[-1.40  0.54  0.32  1.20 -0.69 -0.24  1.43  0.45  0.10 -0.96  0.49  1.00
 -0.17  0.72  0.08 -0.25  0.34  0.04  1.37  0.09  0.49  3.12 -1.37  1.23
  1.77  0.38  0.64 -0.33  0.05  0.55  0.53  1.48 -0.10 -0.33 -0.05 -1.04
 -0.26  0.60 -0.31 -1.01 -1.04 -0.23  0.01 -0.03 -0.25 -0.28  0.49 -0.10
  0.01 -2.06 -0.17 -0.63  0.88 -0.08 -0.74 -0.39  0.30]  [80]:(14)
[-0.66  0.59  0.21  0.39  0.18  1.17  0.17  0.46  0.47 -0.51  0.04  1.94
 -0.11  0.29  0.34 -0.32  0.92 -0.40  1.69 -0.79  0.00  5.51  0.15  1.52
  0.15  0.02 -0.98 -0.17 -0.61  1.24  2.04  2.09  0.58  0.93 -0.27  1.07
 -0.19  1.05  0.37 -2.44  1.13 -1.40 -0.01  0.06 -2.03 -0.36  1.59  1.64
  0.70 -2.56  1.85 -0.17  1.70  0.29 -1.15 -0.18  0.32]  [80]:(14)
[-0.94 -0.15  0.73 -1.45 -0.68 -0.39  0.47  0.65  0.25 -0.16 -0.49  0.32
  0.41  0.02 -0.07 -0.68  0.71 -0.60  0.97 -0.74 -0.59  1.95 -0.69 -0.41
  0.07 -0.03 -0.50  0.15  0.45 -0.19  1.00  1.20 -0.03  0.88 -0.14 -0.63
  0.05  0.65  1.92 -0.96  0.02 -0.41 -1.13  0.66 -1.08 -0.28  1.51  0.89
 -0.66 -1.44  0.08  0.13  0.83 -0.26 -0.29 -0.17 -0.61]  [80]:(14)
[-0.14  1.05  0.06  2.61 -0.06  0.29  0.68  0.08  0.75  0.63  0.78  0.41
  1.44  0.62 -0.36  0.37 -1.81  0.37  0.70 -0.28 -1.12 -0.24  0.00  0.93
 -1.16  0.25 -0.50 -0.35 -0.47  0.03 -0.85 -0.51 -0.25 -1.21  0.32 -0.41
  0.32  1.23  0.70 -0.63 -1.46 -0.45 -0.10 -1.31 -0.27 -0.53 -0.08 -0.29
  1.63 -0.89  0.42  0.13  1.72  0.06 -1.23 -0.29 -1.47]  [80]:(7)
[-0.81  1.12  0.24 -0.49  0.26 -3.62  1.20  0.33 -0.20 -1.44 -0.07  0.24
 -0.66  0.09 -0.68  0.71 -0.73  0.39  0.24 -1.23 -0.56 -3.13 -0.55 -0.19
  1.25 -0.63  2.07 -1.44  0.33  0.84  0.98  1.36  0.03  1.58 -1.95 -3.30
 -0.10  1.73  0.24 -0.93 -1.74  0.11 -0.21 -0.95 -0.59 -0.87  0.43  1.01
  0.78  0.19  0.24  0.49 -1.57 -0.30 -1.33 -0.61 -0.27]  [80]:(7)
[-0.15  0.74  2.05  0.54  0.79 -2.41  1.49  1.00  0.93 -1.04  0.92  0.52
 -0.41  1.03 -2.10 -0.28  0.38  1.38  1.51 -1.78 -1.18 -1.60 -0.44 -0.18
  0.76 -0.54  0.17 -0.54  0.70  1.25 -0.32  0.07  0.07  1.85 -0.84 -1.27
  0.04  2.46  0.52 -0.90 -0.93 -0.60  0.19  0.16  0.46 -0.43  1.07  0.09
 -0.27  0.45  0.46  0.36  0.58  0.89 -0.53 -0.78 -0.56]  [80]:(7)
[-1.82 -0.54  0.91 -1.46 -0.26  1.65 -0.93  0.95  0.65 -0.21 -1.49  0.46
  0.33 -0.52 -0.01 -0.33  1.65 -0.25 -0.59  0.76  0.47  6.41  0.62  1.02
 -0.35 -0.86 -1.36  0.77 -0.15 -0.15  2.18  0.31  0.44  1.11  0.46  2.07
 -0.23 -0.44 -1.54 -1.06  1.96  1.41 -1.60  0.86 -0.37  0.64  1.11  0.88
  0.69  0.14 -0.60  0.10  0.86  0.11  0.13 -0.01  0.04]  [87]:(15)
[-0.83  0.55  2.86  0.85  0.27 -2.41  1.44  1.67  0.26 -0.72  0.05  0.88
 -1.42  0.04  0.57 -0.11 -1.14 -0.10 -0.43 -0.53  0.91 -1.99 -0.38  1.00
  0.71 -0.62 -0.05 -2.90 -0.08  0.80 -0.54  1.19 -0.04  3.53 -0.21  1.00
  0.35  3.27  1.64 -2.02  0.31 -0.05  0.57 -1.08 -0.82 -0.50  0.85  1.33
  0.93 -0.42  0.51 -0.21  0.21  0.82 -0.20 -0.66 -0.99]  [80]:(7)
[-0.46 -0.06 -0.75  1.71 -0.85  3.10 -0.71 -0.62 -0.30 -0.55 -0.51 -0.23
  2.58 -1.22 -0.30 -0.23 -1.59  0.67 -0.57 -1.11 -0.43  3.00  0.82  0.19
  0.25 -1.57 -1.19  0.61 -0.38 -0.28  2.94  2.17 -0.13  2.81 -0.01  2.40
 -0.02 -2.61  1.00 -3.97  1.86 -1.35 -1.14 -0.70 -1.78  0.56  1.04  0.29
  0.25 -0.63  0.57 -0.13  0.69  1.32  0.47 -0.85 -0.06]  [87]:(20)
[-0.59 -0.34 -2.59 -0.60 -0.38 -1.39 -0.37 -2.49  1.30 -1.30 -0.46  1.09
  4.64  0.09 -0.83 -0.11 -1.03 -0.03 -1.53 -0.76 -0.37  3.18  0.01  1.17
  1.13 -0.74 -0.46  0.72 -1.04  0.30  0.66  0.58  0.07 -1.77  0.29  3.05
 -0.31 -2.15 -1.12 -2.42  0.34 -0.62  0.64 -0.84 -1.36  0.25  1.66  0.14
  0.58  0.08  0.58 -0.79 -0.17  0.12  0.20 -0.21  0.19]  [87]:(20)
[-1.23  0.64  1.68  1.36 -0.85  1.35  1.02  2.48  1.01  0.31  1.35  0.72
 -0.15  0.34  1.05 -0.49 -2.53 -0.22  1.42 -0.75 -0.57  1.56 -0.12 -0.09
 -0.79  0.46 -1.99 -0.25  0.41  0.25  2.96  1.17 -0.43  2.63  0.28  0.03
  0.19  1.22  0.11 -1.95  0.78  0.14 -0.03 -0.19 -1.07 -0.64  1.16 -1.03
 -1.06 -0.60  0.43  0.34  1.14 -0.61 -0.31 -0.34 -0.33]  [80]:(9)
[-0.92  0.19 -1.38 -4.52 -0.17  0.35 -1.48 -0.07  0.38 -1.02 -0.17 -0.14
 -0.86 -0.74 -0.17  0.26  1.01  0.18 -1.10  0.94  0.24  4.76  0.86  0.88
  0.22 -0.39  0.29 -0.14 -1.69  1.19  0.83  1.78 -0.03  1.40 -0.31  2.06
  0.07  0.54 -1.47 -1.43  1.41 -0.17 -1.13  0.62 -1.04  0.06  1.34  0.50
 -0.39 -0.13  0.07  0.12  1.50  0.67  0.55  0.10  0.69]  [87]:(15)
[-0.68  0.82 -2.53 -2.14  0.15  2.51 -1.09  0.37  0.19 -0.82 -0.34  2.06
 -0.56 -0.39  1.41  1.41  2.07  0.27  1.67  1.21 -0.78  4.03 -0.06  1.20
 -0.87  0.79  0.18  2.00 -0.51 -0.12  0.86  1.73  0.31 -4.64  0.13 -0.25
 -0.19  0.44 -1.54  0.52  0.81  0.99 -0.24  0.38 -0.71 -0.14 -0.14  0.74
 -0.02 -0.89  0.57  1.34  0.82  0.90  0.20  0.92 -0.32]  [87]:(20)
[-1.13  0.49 -0.20 -2.08  0.07  1.10 -0.55 -0.17 -0.04 -0.57 -1.74  0.09
  0.50 -0.16  0.60 -0.05  1.82  0.20 -0.58  2.05  0.29  4.69 -0.06  1.31
  0.19 -0.96  0.00  0.59  0.11  0.72  1.90  1.35 -0.07  0.71 -0.26  2.33
 -0.38  1.19 -0.57 -1.05  1.70  0.54  0.14  1.09 -1.24  0.98  2.79  0.33
  0.22 -1.77 -0.42 -0.60  1.50  0.42  0.55  0.20  0.39]  [87]:(15)
[-0.49 -0.06 -0.20 -1.03  0.67  0.38 -0.05  0.15 -0.65 -0.71 -0.94 -0.03
 -2.25 -0.59  0.95  0.12  1.03  1.22 -0.08  0.43  0.11  4.00  0.37  0.93
 -0.07 -2.22 -0.19 -0.11 -0.99 -1.33  1.28  1.27  0.02  0.01  0.22  2.84
 -0.25 -0.22 -0.98 -2.00  3.36 -1.55 -0.15 -0.58 -1.83  0.57  1.51  0.03
  0.41 -0.47  0.83 -0.10  3.30  0.12  0.06  0.37  0.32]  [87]:(20)
[ 0.26  1.06  1.87  0.76  0.40 -2.18  1.32  4.12 -0.50 -1.12  1.16  0.67
 -1.40  0.41  0.65 -0.14  0.75 -0.44  1.51 -0.11 -0.81  0.73 -0.56  0.54
  0.59 -0.57  0.82 -1.35 -0.10  0.93 -0.73  2.05  0.54  3.47 -0.70  0.40
 -0.50  0.91  1.94 -3.21  0.65 -1.90  0.37 -0.38 -0.95  0.03  1.04  0.68
  0.49 -2.95  1.08 -0.10  2.02 -1.74 -0.29 -0.18  0.22]  [80]:(9)
[ 0.06  0.65 -4.49 -0.02  0.43  4.38 -1.58 -0.92  0.26 -1.12 -1.05  0.30
  2.10  2.70  0.21  0.69  1.68 -0.78  2.30  1.04  1.07  7.43  0.25  1.10
 -1.93  0.69 -0.58  1.01  0.02 -1.14  2.79  0.50 -0.25 -2.52 -0.03 -1.07
  0.09 -0.89 -0.39 -1.30  0.73 -0.71 -0.41 -0.69 -1.96 -0.16  0.33 -0.80
  2.07 -2.64 -0.15 -0.32  2.75  0.28  0.16  1.03  0.31]  [87]:(10)
[ 0.10  1.40 -0.59 -0.68 -0.19 -0.58 -0.23 -0.78 -1.10 -1.23 -0.14  0.97
  2.80  0.59 -0.59  0.04 -0.03  0.60  2.82 -0.67 -0.85  2.63 -0.26  7.43
  0.63  0.29  0.23 -0.25  0.37  0.68  1.59  1.21 -2.41  0.42 -0.90 -1.31
 -0.26 -0.64  0.30  0.42 -2.72  0.01 -0.19 -0.52 -1.06  0.51  0.56 -5.17
  0.97 -1.92 -1.08 -1.77  1.12 -0.54 -0.53 -0.11 -0.34]  [80]:(14)
[-1.26  0.05 -2.65 -4.58 -0.72 -0.37 -0.44 -0.50  0.94 -0.21 -0.51 -0.29
  3.17 -0.20 -0.64 -0.04  0.65  0.54 -0.26  0.07 -1.03  7.24 -0.13  1.60
  0.75  0.44  0.21  1.24  1.33 -0.82  4.47  1.36  0.28 -0.56  0.17  0.57
 -0.10 -1.21 -1.89 -3.61  0.41 -0.96 -0.66  1.70 -1.60  0.89  1.27  1.17
  0.52 -1.26 -0.65  2.45 -0.11 -1.22 -0.39  0.49  0.02]  [87]:(10)
[-0.55  0.13  2.30  2.12 -0.27 -1.29 -0.09  1.22  0.29  0.18  1.07  0.03
  0.09  1.06  0.90 -0.44 -1.18  0.30  0.63  1.97 -1.12  2.32 -0.36  1.60
  0.00  1.54 -0.27 -1.80  0.04  0.81 -0.76 -0.16  0.18  1.11 -0.76  1.89
  0.16  1.41  1.67 -1.32  0.69 -0.76  0.15 -0.07 -0.77 -0.36  0.26  1.72
  0.74 -0.85 -1.71  0.58  1.30  0.31 -0.09 -0.15 -0.85]  [80]:(7)
[ 0.20  1.43  2.10  2.93 -0.49 -2.39  0.70  0.48 -1.24 -1.83  1.20  0.24
  0.12  0.62  0.28 -0.73 -1.57  0.77  0.63 -1.27 -0.95 -4.05 -0.85 -0.84
 -0.65  0.15 -0.04 -1.82  0.05  1.02 -2.01 -0.44 -1.33  3.60 -2.86 -0.92
  1.15  1.19  3.36 -1.73 -0.46 -0.40 -0.07 -1.92 -0.49 -0.46 -0.26  1.79
  2.18  0.25  0.58  0.51  1.48  0.39 -1.36 -0.13 -0.85]  [80]:(7)
[-0.67  0.25  1.20  0.63 -0.71  0.24  2.20  1.71  0.08  0.31  1.02 -0.86
 -0.37  1.11 -0.70 -0.92  0.17  0.37  0.09 -0.13 -0.28  0.68 -0.69  1.59
  1.34 -0.09 -0.22  2.59 -0.37  0.86  0.53  1.37  0.44 -1.41  0.34  1.17
  0.34  1.57 -0.10 -1.20 -1.07 -0.94 -0.11 -0.16 -0.66 -0.69  0.18  0.02
  0.60 -1.47  0.38 -0.25  1.27 -0.13 -0.32 -0.28 -1.41]  [80]:(14)
[-0.32  0.13  0.06 -0.24  1.21  0.46 -0.33  1.32 -0.77  0.36  0.46 -0.04
 -3.73  0.67  0.05 -0.19  0.48  1.47 -0.04 -0.43  0.45 -0.40 -0.05  0.82
  0.41  0.46  0.32 -1.54 -0.22 -0.42 -1.09  0.25  0.33 -0.39 -0.04  2.42
 -0.37  0.93  0.31 -1.53  1.36 -0.29  0.01 -0.13 -0.21 -1.25 -0.23  0.94
 -0.75 -0.74  0.20 -0.17 -0.52  0.70  0.25 -0.90  0.55]  [80]:(9)
[ 1.20  1.91  1.51  1.18  0.67 -0.43  1.79  1.14 -0.71 -0.51  1.81  1.03
 -1.56  0.69  0.77 -1.13 -0.21 -0.13  1.78 -0.36 -2.29 -0.54 -0.56  0.22
  0.12  0.41  0.21  0.11 -0.30  0.21 -1.32  1.32 -1.93 -0.54 -0.43 -0.74
 -0.08  2.04  1.02 -0.79 -0.37 -1.19 -0.36 -1.38 -1.01 -0.78 -0.46  0.27
  0.20 -0.34 -0.40  0.27  0.37 -0.36 -1.22 -0.38 -1.41]  [80]:(7)
[-1.59  1.28  0.84 -0.09  0.45 -0.10  1.79  0.73 -1.02 -0.36 -0.56  0.29
 -1.48  0.46  0.01 -0.11  0.67 -0.17  1.03  0.22 -0.59  3.61 -0.76  2.11
  0.63 -0.31  1.01  0.29 -0.84  0.38 -1.62  1.31  0.28 -0.51  0.68  0.63
 -0.15  0.82 -0.97  0.48 -0.95 -0.09  0.31 -0.63 -1.08 -1.23  1.22  0.79
  0.51 -2.41  0.07 -0.56  1.92 -0.20  0.31 -0.31  1.25]  [80]:(14)

[ 0.18 -0.72 -0.43  0.14  0.18  0.83  0.80 -1.33  0.27  0.24  2.07 -0.54
 -0.40 -0.23 -0.34  0.10 -0.18 -0.14  0.53  0.57  0.15  0.11 -0.28  0.23
  0.26  0.09  0.15 -0.27  0.87 -1.74  0.68  0.30  0.13 -0.65 -0.05 -0.21
  0.67 -1.71  0.16 -0.91 -0.77  0.12  0.43 -0.47  1.64 -0.47 -0.71 -0.59
  0.00 -0.02 -0.79 -0.63 -0.76  0.38 -4.27 -0.67  0.66]  (46):(28)
[ 0.29  0.11  0.45 -0.54  0.92 -1.91 -0.03 -0.37  0.38  0.11  0.18 -1.07
  0.42 -0.01 -0.71  0.49  0.14 -0.82 -0.12 -0.28 -0.21  0.38  0.30 -0.23
  0.67 -0.72  0.17  0.19 -0.14  0.57 -0.33 -1.12 -0.16 -0.06  0.91  0.15
  0.54  4.57  0.21 -0.39  0.76  0.45  0.25  0.67 -0.64  0.17 -0.58  1.24
  0.48  0.90 -0.73  1.71  0.40  0.86  3.74 -0.05 -0.10]  (41):(31)
[-0.22 -1.44 -0.80  0.78 -0.11 -0.08  0.04 -0.48 -0.04 -0.03  1.35  0.25
 -0.22  0.09  0.52 -0.30 -0.15  0.31 -0.60 -0.90  0.60 -0.57 -0.25 -0.72
  0.00  0.63 -0.22 -0.01  0.39 -0.82  0.84  1.15 -0.11 -0.12  0.46 -0.34
  0.21 -1.65  0.45  0.16 -0.58 -0.64  0.12 -0.95  2.15 -0.52  0.59  0.21
 -0.50  1.27 -0.72 -1.70 -0.31 -1.43 -5.17 -0.10 -0.36]  (46):(38)
[ 0.30 -0.07  0.41 -1.27 -0.09 -1.15  0.30 -0.84  0.88  0.08  1.36 -1.12
 -0.75 -0.53 -0.31  0.33  0.57 -0.47 -0.51  0.54 -0.49 -0.44  0.26 -0.58
 -0.29 -0.78  0.42  0.00  0.24  0.17 -0.27 -0.82  0.19 -0.17  1.11 -0.06
  0.43  4.28 -0.22 -0.94  0.60 -0.28  0.26  0.40  0.69  0.38 -1.29 -0.33
  0.97  0.98 -0.74  0.86  0.14  0.74  1.60 -0.17  0.08]  (41):(36)
[ 0.29 -0.11  0.70 -0.76  0.35 -1.66  0.25 -0.49  0.49 -0.03  0.58 -0.80
  0.04 -0.24 -0.70  0.01  0.31 -0.75 -0.34 -0.07 -0.57 -0.15  0.21 -0.48
  0.24 -0.71  0.25  0.20  0.15  0.45 -0.27 -0.58  0.11  0.34  1.11 -0.04
  0.56  3.86 -0.09 -0.63  0.80 -0.14  0.24  0.66 -0.04  0.16 -0.72  0.67
  0.73  0.96 -0.62  1.18  0.34  0.76  2.38  0.02 -0.32]  (41):(36)
